Below is a small trained network, with its code and all its weights. Each question gives an input and a class and asks what happens when units are switched off, that is, made to give their printed mean instead of their output.

import numpy as np


def w(rows, s, z=0):
    codes = np.array(rows[::2]) - 128.0
    scale = np.full(codes.shape[1], s)
    scale[-1] = z or s
    return codes * scale


def f(y):
    return np.maximum(y, 0)


def log_softmax(a):
    a = a - a.max(-1, keepdims=True)
    return a - np.log(np.exp(a).sum(-1, keepdims=True))


def net(x, mask):
    res = np.array(x, float).reshape(1, 8) / 4 @ E
    y = f(res @ A[0][:, :-1].T + A[0][:, -1])
    res = res + np.where(mask, y, B[0][:, -1]) @ B[0][:, :-1]
    return log_softmax(res[-1] @ U[:, :-1].T + U[:, -1])


A, B = {}, {}
E = w([
[188,29,70],'x0',
[29,69,105],'x1',
[128,128,128],'x2',
[128,127,127],'x3',
[164,64,250],'x4',
[128,128,129],'x5',
[129,128,130],'x6',
[128,129,128],'x7',
],0.013)
A[0] = w([
[175,101,54,110],'N1',
[202,41,128,167],'N2',
[92,76,181,127],'N3',
[74,241,32,193],'N4',
[98,221,10,246],'N5',
[177,67,58,134],'N6',
[179,91,34,122],'N7',
[38,84,95,185],'N8',
[230,125,92,145],'N9',
[93,109,235,153],'N10',
[189,98,66,118],'N11',
[127,165,194,184],'N12',
[227,186,126,197],'N13',
[207,177,126,197],'N14',
],0.013,0.011)
B[0] = w([
[112,65,53,170],'N1',
[98,68,243,195],'N2',
[99,153,197,165],'N3',
[186,128,44,240],'N4',
[164,110,12,254],'N5',
[38,86,88,184],'N6',
[86,92,64,185],'N7',
[69,156,102,200],'N8',
[219,4,134,179],'N9',
[104,183,151,189],'N10',
[112,73,138,171],'N11',
[168,198,102,180],'N12',
[241,105,134,198],'N13',
[236,115,119,189],'N14',
],0.013,0.022)
U = w([
[207,144,74,30],'0',
[157,44,77,104],'1',
[103,153,47,248],'2',
[48,83,50,63],'3',
[217,242,199,76],'4',
[153,43,200,162],'5',
[45,252,172,137],'6',
[27,70,207,64],'7',
],0.011)

Each question gives the input, the list of numbers given to net, and the class t.
The units are the neurons (one row each of A and B). Each row of codes is followed by its name. A weight is (code - 128) times the scale printed after its matrix; where a second scale follows, it is the last column's (A, B and U).
mask holds one flag per neuron, in row order. A switched-off neuron (its flag False) gives its mean, the last column of its row in B, instead of its output. The means were averaged over made-up inputs and are rounded, as every weight is.
A unit's drop is (log p(t) with every unit on - log p(t) with that unit switched off) / (log p(t) with every unit on - log p(t) with every unit switched off).
The circuit of an input: a set's keep is (log p(t) with only the set's units on - log p(t) with every unit switched off) / (log p(t) with every unit on - log p(t) with every unit switched off). Starting from the 12 units with the biggest drops (on a tie, the unit counted first), units are removed one at a time, each time the one whose removal leaves the highest keep (on an exact tie, the one counted first), for as long as the keep stays at least 0.8.
circuit, biggest first: the units of the circuit, biggest drop first
k most important neurons: the k neurons with the biggest drops, biggest first
drop when u is switched off: that unit's drop, to one decimal
input [4,-6,-3,7,2,-5,-7,8], class 5: circuit, biggest first	[N5; N2]
input [-3,-1,6,-2,-8,-5,-1,0], class 0: circuit, biggest first	[N4]
input [2,-6,-7,-7,8,-1,7,-7], class 5: 2 most important neurons	[N2; N9]
input [8,-6,-6,8,2,-8,1,6], class 5: 2 most important neurons	[N2; N5]
input [-3,-1,6,-1,-6,0,-1,-5], class 0: 2 most important neurons	[N4; N6]
input [0,4,8,-6,-6,5,2,-2], class 2: 2 most important neurons	[N4; N2]
input [2,4,-2,-7,1,6,-7,-5], class 7: 2 most important neurons	[N5; N4]
input [-4,0,4,2,-8,1,-5,4], class 0: 2 most important neurons	[N4; N6]
input [5,-4,2,4,7,5,-4,2], class 5: drop when N5 is switched off	0.0
input [3,1,-7,4,-8,2,5,2], class 3: drop when N7 is switched off	0.2
input [1,-6,-5,-2,-8,7,-5,2], class 1: drop when N13 is switched off	-0.1
